Here is a tiny trained network, its code and every weight. The questions are about switching its units off for an input and a target symbol, where a switched-off unit gives its printed mean instead of its output.

import numpy as np


def w(rows, s, z=0):
    codes = np.array(rows[::2]) - 128.0
    scale = np.full(codes.shape[1], s)
    scale[-1] = z or s
    return codes * scale


def f(y):
    return y / 2 * (1 + np.tanh(0.7978845608 * (y + 0.044715 * y**3)))


def softmax(a):
    e = np.exp(a - a.max(-1, keepdims=True))
    return e / e.sum(-1, keepdims=True)


def log_softmax(a):
    a = a - a.max(-1, keepdims=True)
    return a - np.log(np.exp(a).sum(-1, keepdims=True))


def net(x, mask):
    ids = ['ΠΩαβεζμτφψ'.index(c) for c in x.split()]
    T = len(ids)
    res = E[ids] + P[:T]
    u = 0
    for l in range(2):
        q, k, v = (res @ M[l].T for M in (Q, K, V))
        z = softmax(np.where(np.tri(T) > 0, q @ k.T / 3**0.5, -1e9)) @ v
        res = res + np.where(mask[u], z, O[l][:, -1]) @ O[l][:, :-1]
        u += 1
        y = f(res @ A[l][:, :-1].T + A[l][:, -1])
        res = res + np.where(mask[u : u + 16], y, B[l][:, -1]) @ B[l][:, :-1]
        u += 16
    return log_softmax(res[-1] @ U[:, :-1].T + U[:, -1])


Q, K, V, O, A, B = {}, {}, {}, {}, {}, {}
E = w([
[49,192,124,130,163,74,6],'Π',
[63,159,137,130,101,75,136],'Ω',
[101,58,63,160,123,183,135],'α',
[163,175,59,168,140,93,181],'β',
[149,109,92,145,100,149,28],'ε',
[173,203,102,119,165,102,28],'ζ',
[81,105,96,199,123,115,154],'μ',
[148,207,51,112,98,140,95],'τ',
[157,124,115,140,57,120,121],'φ',
[169,54,137,229,91,115,75],'ψ',
],0.019)
P = w([
[99,237,195,211,177,230,211],'0',
[123,220,191,190,128,192,172],'1',
[111,197,162,173,137,167,160],'2',
[108,175,143,158,132,143,152],'3',
[112,163,145,141,122,110,145],'4',
[103,136,104,137,131,102,143],'5',
[118,118,122,124,116,65,124],'6',
[108,99,93,122,124,51,122],'7',
[114,80,86,112,118,30,116],'8',
[107,63,61,106,121,20,116],'9',
[103,53,48,103,122,1,108],'10',
],0.0076)
Q[0] = w([
[205,95,174,82,158,214,202],'0.h0',
[150,147,28,223,89,100,79],'0.h0',
[63,168,1,199,57,17,67],'0.h0',
],0.0099)
K[0] = w([
[134,153,233,210,134,217,99],'0.h0',
[143,68,89,107,124,67,98],'0.h0',
[162,65,74,55,90,2,84],'0.h0',
],0.0083)
V[0] = w([
[193,143,2,136,146,181,102],'0.h0',
[202,158,190,135,112,180,194],'0.h0',
[119,104,151,101,133,116,171],'0.h0',
],0.0072)
O[0] = w([
[109,180,106,185,144,6,149,125],'0.h0',
[96,122,47,254,165,87,68,1],'0.h0',
[36,165,123,18,160,236,37,74],'0.h0',
],0.0082,0.0097)
A[0] = w([
[5,126,193,137,85,111,218,115],'0.n0',
[72,94,174,93,109,150,161,3],'0.n1',
[142,128,102,149,140,90,158,38],'0.n2',
[175,111,176,179,158,146,157,151],'0.n3',
[75,203,124,94,184,125,70,117],'0.n4',
[78,150,164,92,72,110,162,164],'0.n5',
[210,214,78,108,148,142,165,85],'0.n6',
[151,213,113,79,115,159,138,175],'0.n7',
[153,51,105,165,67,130,126,194],'0.n8',
[149,173,125,151,101,166,105,74],'0.n9',
[94,126,179,83,202,123,75,98],'0.n10',
[132,130,83,73,100,97,137,209],'0.n11',
[159,155,165,115,17,172,171,187],'0.n12',
[183,141,109,69,122,122,61,149],'0.n13',
[254,118,80,151,192,101,164,169],'0.n14',
[161,149,189,105,112,142,101,185],'0.n15',
],0.0094,0.006)
B[0] = w([
[91,48,155,147,247,70,112,205],'0.n0',
[135,184,156,132,182,113,91,136],'0.n1',
[150,169,192,134,35,135,131,131],'0.n2',
[138,25,126,103,58,127,91,131],'0.n3',
[123,88,111,151,24,168,77,224],'0.n4',
[126,150,179,186,139,142,223,253],'0.n5',
[63,82,154,83,149,154,154,172],'0.n6',
[114,114,114,135,147,211,197,230],'0.n7',
[143,93,99,1,164,116,204,155],'0.n8',
[134,120,95,130,165,171,64,125],'0.n9',
[42,138,94,146,65,151,155,200],'0.n10',
[113,193,114,58,134,109,166,230],'0.n11',
[108,107,63,158,206,124,193,214],'0.n12',
[104,158,134,90,197,164,115,201],'0.n13',
[94,77,182,79,139,192,188,197],'0.n14',
[60,86,60,126,173,149,211,225],'0.n15',
],0.0065,0.0083)
Q[1] = w([
[2,87,106,74,131,95,235],'1.h0',
[99,127,84,109,189,60,145],'1.h0',
[94,134,101,176,136,16,62],'1.h0',
],0.0077)
K[1] = w([
[98,121,140,2,126,36,118],'1.h0',
[90,122,148,80,83,139,150],'1.h0',
[176,155,185,132,103,135,135],'1.h0',
],0.0062)
V[1] = w([
[81,73,16,114,40,152,142],'1.h0',
[190,238,24,153,171,154,253],'1.h0',
[184,75,208,88,191,76,202],'1.h0',
],0.006)
O[1] = w([
[57,99,28,94,47,39,88,165],'1.h0',
[219,107,88,209,160,121,80,254],'1.h0',
[94,112,150,254,91,195,65,202],'1.h0',
],0.011,0.0069)
A[1] = w([
[164,119,118,131,120,85,63,139],'1.n0',
[101,95,192,160,74,176,142,31],'1.n1',
[154,168,168,117,103,147,159,194],'1.n2',
[137,149,182,128,100,167,147,196],'1.n3',
[140,141,118,73,162,171,222,80],'1.n4',
[111,120,72,22,94,175,88,163],'1.n5',
[118,158,139,199,80,146,54,227],'1.n6',
[96,254,203,153,175,90,167,173],'1.n7',
[145,188,61,86,124,167,105,203],'1.n8',
[182,145,7,103,97,113,111,186],'1.n9',
[103,109,105,134,123,16,195,170],'1.n10',
[137,57,96,143,194,119,107,253],'1.n11',
[201,188,112,110,100,163,199,83],'1.n12',
[129,229,169,133,104,198,114,172],'1.n13',
[223,109,121,174,177,137,155,130],'1.n14',
[129,54,118,99,91,197,137,61],'1.n15',
],0.0096,0.0052)
B[1] = w([
[39,185,177,185,95,186,113,128],'1.n0',
[76,148,126,119,91,94,83,151],'1.n1',
[104,11,72,102,138,147,134,140],'1.n2',
[75,36,100,77,136,95,155,153],'1.n3',
[88,182,56,160,149,184,77,192],'1.n4',
[157,122,157,102,146,253,104,167],'1.n5',
[212,255,229,165,65,146,134,162],'1.n6',
[130,47,52,168,94,95,13,254],'1.n7',
[120,116,197,123,74,218,101,171],'1.n8',
[106,130,188,104,177,136,51,187],'1.n9',
[106,236,68,105,159,81,110,242],'1.n10',
[130,182,204,73,153,176,188,229],'1.n11',
[197,76,62,194,104,141,161,148],'1.n12',
[76,44,146,178,39,116,134,162],'1.n13',
[219,57,141,82,116,80,88,209],'1.n14',
[113,101,71,153,169,96,78,139],'1.n15',
],0.0078,0.009)
U = w([
[82,113,55,37,221,156,176,171],'Π',
[130,58,215,95,91,246,169,196],'Ω',
[85,196,180,110,131,129,255,172],'α',
[177,199,103,199,88,191,92,44],'β',
[125,132,97,159,69,91,244,167],'ε',
[127,49,102,89,73,27,88,131],'ζ',
[77,126,146,225,186,132,119,2],'μ',
[167,171,111,87,114,26,59,153],'τ',
[111,200,216,68,145,179,113,99],'φ',
[30,195,106,128,62,140,120,114],'ψ',
],0.0073,0.0041)

Each question gives the input, a string of symbols that net reads in full, and the target symbol t.
The units are the heads (3 rows each of Q, K, V and O) and the neurons (one row each of A and B). Each row of codes is followed by its name. A weight is (code - 128) times the scale printed after its matrix; where a second scale follows, it is the last column's (O, A, B and U).
mask holds one flag per unit, layer by layer, with each layer's heads first. A switched-off unit (its flag False) gives its mean, the last column of its rows in O or B, instead of its output. The means were averaged over made-up inputs and are rounded, as every weight is.
A unit's drop is (log p(t) with every unit on - log p(t) with that unit switched off) / (log p(t) with every unit on - log p(t) with every unit switched off).
The circuit of an input: a set's keep is (log p(t) with only the set's units on - log p(t) with every unit switched off) / (log p(t) with every unit on - log p(t) with every unit switched off). Starting from the 12 units with the biggest drops (on a tie, the unit counted first), units are removed one at a time, each time the one whose removal leaves the highest keep (on an exact tie, the one counted first), for as long as the keep stays at least 0.8.
circuit, biggest first: the units of the circuit, biggest drop first
unit that matters most: the unit with the biggest drop
k most important neurons: the k neurons with the biggest drops, biggest first
k most important neurons of layer l: the k neurons of layer l with the biggest drops, biggest first
input Π Π Ω τ Π Ω, target Π: circuit, biggest first : (0.h0; 0.n12)
input α β Π Π Ω Π Π Π ε, target Π: unit that matters most : 1.n6
input ζ Π Π ζ Ω Ω Π Ω, target μ: circuit, biggest first : (0.n0; 1.h0)
input Π Π α ε ε, target φ: 2 most important neurons of layer 0 : (0.n5; 0.n0)
input ζ ψ Ω Π Π Π ζ, target Ω: circuit, biggest first : (1.n10; 1.h0)
input Ω β τ Ω ψ Ω Ω Π τ τ, target τ: circuit, biggest first : (0.h0; 1.n10)
input Π ζ μ Ω ζ Π τ ζ β, target ζ: 2 most important neurons of layer 0 : (0.n2; 0.n15)
input τ φ Π Ω ζ α Ω, target μ: circuit, biggest first : (1.h0; 0.n0)
input τ Π Π β, target Π: circuit, biggest first : (1.n4; 0.n14)
input Ω Ω Π Ω ψ Π α, target Π: circuit, biggest first : (0.n8; 1.n15)
input Π Π ζ, target Π: circuit, biggest first : (1.h0; 0.n4; 1.n2)
input τ Π β Π Π Π Ω β, target Ω: 3 most important neurons : (0.n14; 0.n4; 0.n6)
input ζ Π Ω Π ψ τ Ω Ω τ, target Ω: circuit, biggest first : (1.h0; 1.n10; 0.n0)
input Π Π Π Π Π ψ Π Π φ, target Π: unit that matters most : 0.h0
input α Π Π ζ Π Ω Ω Ω, target Ω: 3 most important neurons of layer 0 : (0.n0; 0.n4; 0.n5)
input Π Π Π ζ ζ Ω, target ζ: 2 most important neurons : (1.n7; 1.n14)
input τ Π Π ψ ζ ζ, target ζ: 3 most important neurons of layer 0 : (0.n12; 0.n14; 0.n15)
input Π ε φ Π Π β τ Ω, target τ: 3 most important neurons : (0.n6; 1.n14; 0.n14)
input τ ψ Ω Π Ω Π, target Ω: 2 most important neurons : (0.n4; 0.n0)
input φ Ω Ω Π α, target Π: unit that matters most : 0.h0
input Π ψ τ, target ψ: 4 most important neurons : (0.n8; 0.n3; 0.n5; 0.n6)
input τ Ω Π ψ, target Π: 2 most important neurons of layer 0 : (0.n8; 0.n5)
input Π Π τ Π Π φ, target Π: 3 most important neurons of layer 1 : (1.n11; 1.n7; 1.n6)
input β Π ζ, target Π: 4 most important neurons of layer 0 : (0.n6; 0.n14; 0.n5; 0.n2)
input Π Ω ζ μ Π Ω Π α ζ, target Ω: 3 most important neurons : (0.n14; 1.n10; 0.n5)
input Π β Π Ω Π Ω Π Ω τ, target β: 3 most important neurons : (0.n0; 0.n11; 1.n12)
input Π Π τ, target Π: unit that matters most : 1.h0
input Π Π Π Ω Π μ, target α: 4 most important neurons : (1.n11; 1.n7; 0.n7; 0.n0)
input Π ψ Π Π Π ζ ψ, target ζ: 3 most important neurons : (1.n15; 0.n8; 0.n14)
input τ ψ Ω Ω Π Ω ε, target φ: 2 most important neurons of layer 0 : (0.n5; 0.n7)
